Below are the code and all the weights of a small trained network. Each question names an input and a target symbol and asks about switching units off, where a switched-off unit gives its printed mean instead of its output.

import numpy as np


def w(rows, s, z=0):
    codes = np.array(rows[::2]) - 128.0
    scale = np.full(codes.shape[1], s)
    scale[-1] = z or s
    return codes * scale


def f(y):
    return np.maximum(y, 0)


def softmax(a):
    e = np.exp(a - a.max(-1, keepdims=True))
    return e / e.sum(-1, keepdims=True)


def log_softmax(a):
    a = a - a.max(-1, keepdims=True)
    return a - np.log(np.exp(a).sum(-1, keepdims=True))


def net(x, mask):
    ids = ['αβγεζηξπσω'.index(c) for c in x.split()]
    T = len(ids)
    res = E[ids] + P[:T]
    u = 0
    for l in range(2):
        q, k, v = (res @ M[l].T for M in (Q, K, V))
        z = softmax(np.where(np.tri(T) > 0, q @ k.T / 4**0.5, -1e9)) @ v
        res = res + np.where(mask[u], z, O[l][:, -1]) @ O[l][:, :-1]
        u += 1
        y = f(res @ A[l][:, :-1].T + A[l][:, -1])
        res = res + np.where(mask[u : u + 8], y, B[l][:, -1]) @ B[l][:, :-1]
        u += 8
    return log_softmax(res[-1] @ U[:, :-1].T + U[:, -1])


Q, K, V, O, A, B = {}, {}, {}, {}, {}, {}
E = w([
[121,70,132,176],'α',
[64,135,130,218],'β',
[221,90,83,169],'γ',
[154,60,126,152],'ε',
[13,185,134,198],'ζ',
[21,126,120,196],'η',
[64,49,177,127],'ξ',
[182,103,193,94],'π',
[47,32,108,96],'σ',
[163,166,254,113],'ω',
],0.009)
P = w([
[181,37,219,237],'0',
[147,103,156,128],'1',
[171,132,94,221],'2',
[119,103,163,57],'3',
[171,182,61,203],'4',
[113,128,141,27],'5',
[172,222,31,195],'6',
[118,137,121,2],'7',
[197,169,86,221],'8',
],0.0068)
Q[0] = w([
[110,3,200,235],'0.h0',
[211,91,162,36],'0.h0',
[213,103,134,117],'0.h0',
[188,62,186,235],'0.h0',
],0.0052)
K[0] = w([
[2,135,215,82],'0.h0',
[248,225,94,145],'0.h0',
[140,223,128,211],'0.h0',
[65,155,132,182],'0.h0',
],0.0054)
V[0] = w([
[154,10,254,21],'0.h0',
[158,116,209,100],'0.h0',
[197,138,138,135],'0.h0',
[50,94,9,157],'0.h0',
],0.0018)
O[0] = w([
[134,18,252,186,253],'0.h0',
[156,94,194,180,190],'0.h0',
[145,148,108,126,116],'0.h0',
[100,150,78,65,92],'0.h0',
],0.0027,0.00055)
A[0] = w([
[76,153,98,145,38],'0.n0',
[83,32,38,133,18],'0.n1',
[6,196,155,157,55],'0.n2',
[118,118,152,72,72],'0.n3',
[140,128,124,122,76],'0.n4',
[165,132,76,120,51],'0.n5',
[35,156,96,142,3],'0.n6',
[209,101,55,62,16],'0.n7',
],0.011,0.005)
B[0] = w([
[128,191,136,152,155],'0.n0',
[135,215,248,160,152],'0.n1',
[203,1,99,64,252],'0.n2',
[143,173,80,174,155],'0.n3',
[87,125,129,159,128],'0.n4',
[106,151,131,154,136],'0.n5',
[87,207,150,196,170],'0.n6',
[52,61,150,103,144],'0.n7',
],0.013,0.0028)
Q[1] = w([
[90,151,134,17],'1.h0',
[136,113,75,5],'1.h0',
[53,157,61,159],'1.h0',
[190,171,65,249],'1.h0',
],0.025)
K[1] = w([
[129,210,52,93],'1.h0',
[46,158,47,82],'1.h0',
[169,83,81,93],'1.h0',
[127,3,157,205],'1.h0',
],0.025)
V[1] = w([
[250,226,203,90],'1.h0',
[31,172,191,86],'1.h0',
[94,64,212,35],'1.h0',
[193,54,89,37],'1.h0',
],0.019)
O[1] = w([
[118,28,132,251,94],'1.h0',
[46,79,30,113,54],'1.h0',
[219,71,5,128,254],'1.h0',
[226,37,203,105,136],'1.h0',
],0.017,0.009)
A[1] = w([
[129,198,156,189,110],'1.n0',
[115,92,91,137,1],'1.n1',
[122,127,123,10,97],'1.n2',
[73,83,130,24,154],'1.n3',
[125,125,132,119,29],'1.n4',
[91,163,188,158,37],'1.n5',
[33,63,204,76,96],'1.n6',
[186,130,161,161,71],'1.n7',
],0.014,0.0089)
B[1] = w([
[130,220,67,123,161],'1.n0',
[87,177,208,105,195],'1.n1',
[103,115,169,253,252],'1.n2',
[172,163,68,109,166],'1.n3',
[85,51,224,97,128],'1.n4',
[59,52,158,161,144],'1.n5',
[209,103,122,84,135],'1.n6',
[78,103,140,39,231],'1.n7',
],0.015,0.023)
U = w([
[154,117,112,88,143],'α',
[102,111,117,124,1],'β',
[93,84,138,84,59],'γ',
[167,97,110,58,200],'ε',
[172,68,165,102,101],'ζ',
[152,95,154,144,22],'η',
[185,59,56,133,245],'ξ',
[145,2,72,66,251],'π',
[93,68,46,79,210],'σ',
[64,19,113,156,61],'ω',
],0.0046,0.0042)

Each question gives the input, a string of symbols that net reads in full, and the target symbol t.
The units are the heads (4 rows each of Q, K, V and O) and the neurons (one row each of A and B). Each row of codes is followed by its name. A weight is (code - 128) times the scale printed after its matrix; where a second scale follows, it is the last column's (O, A, B and U).
mask holds one flag per unit, layer by layer, with each layer's heads first. A switched-off unit (its flag False) gives its mean, the last column of its rows in O or B, instead of its output. The means were averaged over made-up inputs and are rounded, as every weight is.
A unit's drop is (log p(t) with every unit on - log p(t) with that unit switched off) / (log p(t) with every unit on - log p(t) with every unit switched off).
The circuit of an input: a set's keep is (log p(t) with only the set's units on - log p(t) with every unit switched off) / (log p(t) with every unit on - log p(t) with every unit switched off). Starting from the 12 units with the biggest drops (on a tie, the unit counted first), units are removed one at a time, each time the one whose removal leaves the highest keep (on an exact tie, the one counted first), for as long as the keep stays at least 0.8.
units of the circuit, in order: the units of the circuit, biggest drop first
unit that matters most: the unit with the biggest drop
k most important neurons: the k neurons with the biggest drops, biggest first
k most important neurons of layer l: the k neurons of layer l with the biggest drops, biggest first
input α ξ γ ξ π β γ, target α: 2 most important neurons	[0.n2; 1.n0]
input σ γ β σ π η ω π, target ω: units of the circuit, in order	[1.h0; 0.n2]
input ω π β β ξ ω η ξ σ, target ω: units of the circuit, in order	[1.h0; 0.n2]
input ζ ξ σ η, target σ: units of the circuit, in order	[0.n1; 1.h0; 0.n2; 1.n2]
input ω σ α ω η π ξ β, target π: 4 most important neurons of layer 0	[0.n2; 0.n3; 0.n6; 0.n1]
input ξ β β ξ ω ξ ζ β, target ξ: 4 most important neurons	[0.n2; 1.n7; 0.n3; 1.n1]
input ε ω ξ ξ β ε γ ξ, target ξ: 2 most important neurons of layer 0	[0.n7; 0.n3]
input σ π π ω α γ ξ σ, target σ: 2 most important neurons of layer 1	[1.n2; 1.n3]
input ε γ ξ α ω π ε π ξ, target ε: 2 most important neurons	[1.n2; 0.n2]
input η ω ε, target η: 2 most important neurons of layer 0	[0.n2; 0.n1]
input ω ε σ ξ ζ, target ω: 2 most important neurons	[0.n2; 0.n6]
input η π ζ, target η: units of the circuit, in order	[1.h0; 1.n2; 0.n2; 1.n7]
input ξ π α γ η, target ξ: units of the circuit, in order	[1.h0; 1.n7; 1.n1]
input σ σ ξ η ω ξ π, target σ: most important neuron	[0.n1]
input γ ξ γ ζ β, target γ: 2 most important neurons of layer 1	[1.n5; 1.n7]
input σ ζ γ γ α ξ β α, target ξ: 3 most important neurons	[0.n2; 1.n1; 1.n7]
input β ζ η ζ ζ ξ σ ζ, target σ: 2 most important neurons of layer 0	[0.n1; 0.n2]
input ω β ε, target ω: units of the circuit, in order	[1.h0]
input β π σ α, target σ: units of the circuit, in order	[1.n2; 0.n1; 1.h0]
input ε ζ ζ ζ, target ζ: 2 most important neurons	[1.n2; 0.n2]
input ε ξ γ ω ξ α γ, target ε: units of the circuit, in order	[1.h0; 1.n2]
input γ ξ ξ ξ η ζ, target ξ: unit that matters most	0.n2
input ξ σ σ β, target σ: units of the circuit, in order	[0.n1; 1.h0; 0.n2]
input γ ω ε π ε α α ε ξ, target γ: 2 most important neurons	[0.n2; 1.n5]
input ω ζ α ε ω ξ π, target ω: 3 most important neurons of layer 1	[1.n1; 1.n3; 1.n0]
